Each row, then the grade of its hidden value
264; -279; 79; -119; 157; -22; 233; -3; -95; 111; 41; -163; 153; 242; 214; 194; 7; 91; -88; -30; -113; 21; 184; 85; -15; -71; 112; 106; 12; -203; -135; 52; -224; 41; -178; 62; 40; -51; 186; -31; 13; 268 : [13]
65; 108; 56; 93; 205; -56; -58; 91; 19; 42; -34; 23; 168; 163; -42; 5; 1; 49; -241; -114; 126; 180; -32; 1; 22; -63; 14; 141; 74; 119; -196; -119; -161; 48; -94; 38; 73; -223; 49; 115; -9; -46 : [14]
-36; 77; 20; 96; -290; -87; -104; 347; -29; 5; 94; 61; 202; 214; 88; 187; -91; 95; -164; -39; 70; 18; -66; -45; -30; -74; 7; 75; -112; 173; -279; -148; -171; 92; -84; 177; -28; -123; 256; 129; 174; -139 : [13]
-175; 211; 140; 229; 73; 255; 217; 204; -126; -264; -58; -82; 171; -40; -381; -220; -238; -25; 186; 251; -46; 427; -97; -47; 54; -41; 219; 269; 165; -206; -204; -185; -199; 94; -215; 52; 137; 80; -156; 70; -115; 71 : [22]
-38; 122; 49; 239; 227; 130; -89; 149; 0; -160; -50; 83; 415; 70; -263; -283; -139; -132; -193; -206; 237; 524; -161; -22; 175; 91; 5; 335; 371; 167; -391; -254; -290; -153; -347; 19; 14; -81; -83; 433; -166; 36 : [19]
-277; 436; 244; -107; -58; 303; 395; -16; -66; -7; -172; -79; -120; -103; -88; 3; -62; 70; 531; 325; -245; 339; 229; 75; -201; -226; 182; -24; -239; -248; 305; 207; -72; 160; -167; -111; 90; 467; -220; -354; -46; 22 : [15]
-425; 487; 554; -28; -193; 184; 332; 140; -321; -51; -395; -35; -109; -83; -36; 209; 123; 219; 101; 329; 367; 319; -50; 35; -285; -215; 167; 350; -69; -134; -81; -49; -39; 358; -146; -102; 56; 138; -366; -446; -83; -134 : [14]
423; 78; -228; -47; 207; -321; -169; 108; 224; 126; 577; -81; 117; 308; 306; 71; -104; -56; -420; -227; -103; -34; 207; -141; 11; 97; -108; -57; -108; 47; -211; -16; -22; -36; 24; 105; 186; -447; 480; 203; 91; -29 : [22]
-434; 541; 292; -64; -262; 249; 194; 315; -187; -162; -110; -10; -71; -135; 16; 82; 67; 19; 344; 340; -82; 285; 46; 42; -96; 26; 216; 128; -173; -179; 239; 14; -2; 156; -269; -144; 27; 320; -206; -241; 180; -192 : [13]
-81; -209; 95; 89; 462; 56; -76; 250; -325; -79; -362; 129; 48; 118; -353; -16; 194; 96; -140; 4; -10; 143; -187; 237; 389; -7; 143; 134; 300; 62; -2; -240; -252; -218; -105; 35; 47; -230; -225; 40; 182; 9 : [19]
181; -68; -82; -70; 117; -336; -343; 76; 124; 187; 96; 43; 237; 280; 54; 80; 28; -3; -249; -285; -45; 53; 171; 101; 96; 64; -20; -66; 2; 258; 18; 55; -211; -30; 0; 344; 11; -384; 322; 175; 349; -34 : [15]
380; -33; -276; 61; 436; -12; 196; -38; 185; -25; 494; -245; 104; 227; -132; -174; -320; -33; -7; 32; -444; 135; 247; -96; 98; -113; 96; -58; -27; -301; -86; 10; -163; 76; 13; 113; 317; -184; 265; 89; -62; 176 : [15]
266; -120; -84; 49; 112; -128; 76; 8; 146; 37; 253; -212; 197; 268; 108; 100; -99; 31; -125; -36; -214; 15; 159; -6; -15; -48; 55; 80; -64; -148; -104; -9; -138; 162; -83; 109; 84; -219; 359; 80; 50; 117 : [22]
5; 63; -102; 102; 204; 26; 202; -150; 108; 52; -21; -39; -256; 112; -226; -60; -121; 14; 298; 70; -310; 159; 123; 110; -12; -234; -223; -193; -143; 36; 143; 144; -6; -309; 127; -54; 65; 118; 20; -212; -272; 160 : [19]
80; 16; -6; 67; 4; 159; 413; 87; -56; -81; 181; -143; -94; 62; -130; -26; -260; 51; 297; 233; -331; 220; 101; -45; -29; -216; 82; 23; -91; -298; -106; 33; -93; -109; -80; -53; 162; 232; 92; -151; -269; 252 : [13]
-200; 280; -126; 120; 106; 120; 11; 368; -139; -112; 50; 175; -290; -4; 43; -71; -57; -118; 222; 248; -192; -163; -100; -21; 95; 198; -148; -377; -148; 127; 47; -71; -30; -364; 81; 82; 82; 51; -106; 131; 163; -77 : [13]
-86; 140; -155; 134; 202; 68; -210; 393; -49; -111; 16; 272; -85; -14; -208; -170; 10; -114; 122; 7; -324; 163; -136; 60; 338; 124; -18; -194; 30; 195; 131; -138; -51; -569; -114; -102; 52; 47; 13; 251; 97; -65 : [20]
264; -255; 29; -199; 420; 34; 168; -158; -89; 194; -50; -76; 173; 240; 374; 46; 22; -90; -89; -153; 26; -40; 268; 136; -27; 163; -98; -104; 92; -25; -138; 162; -305; -175; -181; 175; -23; -40; 13; 173; 45; 351 : [15]
-197; -196; 138; 191; 10; 323; 267; 302; -263; -159; -385; 112; -37; -48; -125; 51; 124; 62; 356; 233; -283; 91; -250; 173; 201; -69; 156; 46; 72; -105; 67; -156; -196; -322; -335; -220; -94; 395; -122; 108; -92; 208 : [8]
-124; 24; -7; 201; 132; 12; -71; 72; 38; -77; -195; 41; 65; 71; -557; -144; -62; 41; 173; -11; -224; 416; -56; 173; 210; -196; 53; 106; 104; 108; 135; -58; -130; -194; -56; 6; 20; -13; -8; -64; -50; 15 : [14]
-292; 105; 326; -44; -233; -172; -104; 425; -299; -36; -294; 142; -242; -92; 42; 279; 378; 99; 160; 220; -70; 22; -124; 168; 103; 147; 209; 51; -32; 13; 323; -28; 5; -148; -112; 44; -24; -40; 3; -157; 344; -51 : [22]
247; 479; -166; 155; -99; -214; -67; 191; 365; 98; 573; -41; 88; 259; 259; 157; -167; 121; -431; -147; 34; 9; 24; -324; -213; -252; -82; 44; -335; 127; -328; -153; 46; 357; 53; -94; 227; -298; 471; 122; -96; -340 : [19]
368; -143; 98; 40; 87; -147; 265; -127; 73; 103; 225; -201; 154; 191; 430; 84; -118; -65; -193; -87; 169; 36; 120; -133; -236; 105; -112; 148; 79; -132; -477; 45; -167; -10; -166; 144; 66; -154; 307; 249; -322; 430 : [20]
21; 134; 11; 92; 63; -227; -235; 24; 147; 145; -80; 74; 114; 204; -2; 68; 41; 32; -203; -199; 122; 91; 12; 57; -43; -45; -136; -7; -42; 337; -61; -8; -108; -8; 34; 157; -24; -284; 168; 94; 87; -102 : [14]
-87; -205; 12; 162; 307; 221; 36; 276; -254; -230; -169; 4; 240; 121; -442; -143; -82; 13; 18; 106; -178; 276; -125; 168; 364; -11; 187; 208; 274; -112; -127; -265; -277; -158; -223; 46; 37; -70; -133; 119; 104; 77 : [20]
250; -227; -174; 45; -75; -177; 7; 1; 171; 27; 399; -229; 355; 389; 128; 92; -247; -25; -176; -158; -123; 34; 215; 8; -17; -15; -121; 89; -41; -34; -288; 5; -226; 111; -82; 313; -5; -252; 466; 177; 86; 140 : [15]
-221; 127; -10; -28; 448; 252; 39; -35; -201; 48; -346; 173; -102; 166; -229; -101; -38; -12; 57; -12; 75; 149; 59; 243; 99; -100; -317; -198; 9; 287; -31; 8; -146; -399; 70; -3; -49; 51; -413; -156; -30; -56 : [19]
82; -178; 111; 46; 52; -114; -61; 137; -43; 61; -137; 16; 181; 168; 60; 162; 149; 80; -145; -105; -23; 82; -37; 122; 89; -17; 88; 152; 77; 57; -54; -78; -184; -45; -202; 35; -49; -141; 187; 126; 90; 90 : [8]
190; 188; -150; -1; -332; -714; -540; 60; 422; 477; 89; 340; -296; 128; 80; 188; 45; 63; 83; -343; -229; -39; 131; -7; -130; -162; -255; -547; -394; 695; 306; 337; 53; -450; 374; 353; 5; -193; 648; 44; 114; -29 : [15]
-413; 170; 403; -80; -306; -107; 11; -39; -118; 130; -569; 28; -93; -31; -294; 179; 135; 178; 460; 183; -41; 297; 146; 295; -160; -225; 136; 16; -133; 101; 420; 257; -140; 134; 24; 304; -97; 140; -109; -440; 227; 21 : [15]
-273; 74; 48; 241; -164; 62; -120; 232; -97; -126; -212; 83; 247; 143; -509; -109; -273; 42; 88; 43; 80; 332; -118; 87; 81; -145; -15; 125; 89; 246; -255; -156; -263; -37; -5; 333; -58; -70; -44; 38; 85; -75 : [13]
-24; -100; 132; -24; -62; 15; 27; 218; -164; -99; 35; -75; 255; 185; -95; 113; -11; 66; -136; -25; -8; 323; 42; 123; 134; -49; 97; 354; 114; -107; -177; -130; -142; -39; -277; -23; -24; -84; 109; -60; 51; 34 : [20]
200; -34; -55; 230; -212; -120; 112; 340; 88; -113; 430; -166; 181; 236; 275; 243; -56; 102; -296; 40; -81; -94; -130; -185; -26; -56; 79; 257; -99; -172; -369; -275; -67; 260; -187; -59; 100; -223; 484; 228; -33; -31 : [8]
330; -4; -119; -110; 329; -206; -83; 16; 155; 110; 328; -82; 60; 194; 338; 49; 92; -116; -207; -172; -209; 1; 226; 14; 72; 214; -48; -66; -31; -47; 72; 76; -31; -165; -135; -25; 100; -252; 317; 186; 105; 106 : [20]
-108; 317; 246; -17; -30; 189; 478; -16; 10; -98; 16; -278; -123; -91; -4; 78; 15; 84; 419; 392; -360; 282; 189; 12; -181; -166; 302; 179; -198; -517; 306; 119; 38; 312; -229; -247; 162; 296; -12; -344; -121; 103 : [20]
185; -335; -12; -34; 16; -171; 1; -155; 124; 162; -20; -110; 225; 345; 132; 218; 71; 50; -130; -291; -69; 111; 179; 222; 18; -111; -186; 122; -1; 114; -40; 96; -173; -129; -165; 37; -170; -85; 322; 7; -45; 190 : [19]
244; 241; -38; 28; 57; -175; 26; 55; 211; 151; 274; -46; 26; 127; 419; 82; -53; -48; -120; -53; -22; -101; 116; -185; -214; 91; -28; -140; -182; 44; -129; 65; -80; 117; -28; 120; 135; -150; 313; 242; 16; 47 : [13]
240; 247; -120; -88; 374; -43; 61; -156; 214; 265; 83; 103; -230; 55; 109; -104; -92; -70; 181; -81; -295; 107; 262; -22; -107; -97; -153; -414; -223; 136; 163; 270; -6; -381; 90; -61; 152; 119; 103; -1; -204; 163 : [22]
-302; 199; 477; -2; -42; 253; 432; 114; -332; -137; -358; -177; 49; -92; 22; 95; 74; 84; 262; 408; 145; 197; -1; 58; -179; 30; 336; 298; 75; -366; -18; -21; -222; 405; -274; 95; 60; 164; -316; -177; 78; 127 : [13]
-181; -116; -38; 63; 58; 334; 253; 185; -234; -250; -4; -15; -17; 75; -374; -129; -179; -57; 321; 157; -325; 418; 16; 208; 271; -91; -98; 120; 96; -153; -43; -72; -74; -558; -241; -217; -46; 324; -129; -155; -225; 190 : [8]
-171; 237; -4; -11; 72; 303; 291; 206; -34; -210; 136; -187; 10; -14; 259; 15; 68; -138; 339; 318; -407; -33; 123; 57; 33; 254; 162; -41; -156; -369; 326; 17; -64; 130; -341; -163; 31; 264; -47; 66; 265; -17 : [13]
-31; -14; 21; 29; 360; 299; 165; -80; -62; 29; -302; 92; 73; 58; -424; -216; -170; 13; 288; 0; -247; 452; 98; 186; 123; -271; 7; -44; 69; 40; 28; 60; -210; -373; -144; -108; 13; 298; -201; -76; -250; 201 : [20]
-243; 86; -267; 194; 88; 454; 198; 365; -142; -539; 442; -109; 144; 116; -434; -303; -327; -218; 170; 143; -369; 517; -37; 87; 446; 90; -161; 272; 162; -248; -163; -297; -30; -483; -367; -330; 20; 230; -106; 50; -163; -47 : [19]
396; -242; 200; -88; 42; -126; 244; -307; 176; 153; 105; -318; 452; 228; 114; 77; -115; 41; -126; -244; 16; 486; 318; 38; -172; -165; 137; 451; 147; -246; -254; 157; -238; 174; -368; 30; 10; -26; 365; 15; -322; 441 : [20]
192; -383; -37; -279; -9; -357; -194; 268; -265; 166; 185; 13; 11; 427; 115; 396; 104; 182; -383; -172; -51; -102; 196; 220; 216; -60; -86; 12; -45; 93; -111; -2; -113; -236; 96; 253; 0; -439; 318; -254; 380; -10 : [15]
-417; 237; 535; 69; -176; 50; 148; 36; -230; 1; -623; 2; -2; -79; 34; 169; 214; 90; 190; 245; 356; 151; -97; 141; -260; 33; 94; 211; 35; 42; 19; 19; -154; 243; -154; 166; -114; 55; -272; -134; 66; 48 : [8]
-146; 109; 6; 196; 218; 225; 103; 77; -31; -219; -67; -78; 188; 60; -547; -256; -214; -25; 165; 109; -186; 508; -10; 101; 182; -135; 96; 231; 159; -109; -46; -132; -158; -67; -174; -38; 80; 41; -130; -30; -116; 32 : [8]
-44; -239; -53; 148; -35; 39; 346; 164; -198; -166; 124; -188; -240; 218; -155; 179; -91; 127; 138; 290; -279; -59; -36; 116; 102; -185; -129; 63; -83; -245; -107; -101; 0; -176; 78; -32; 53; -40; 99; -311; -139; 160 : [14]
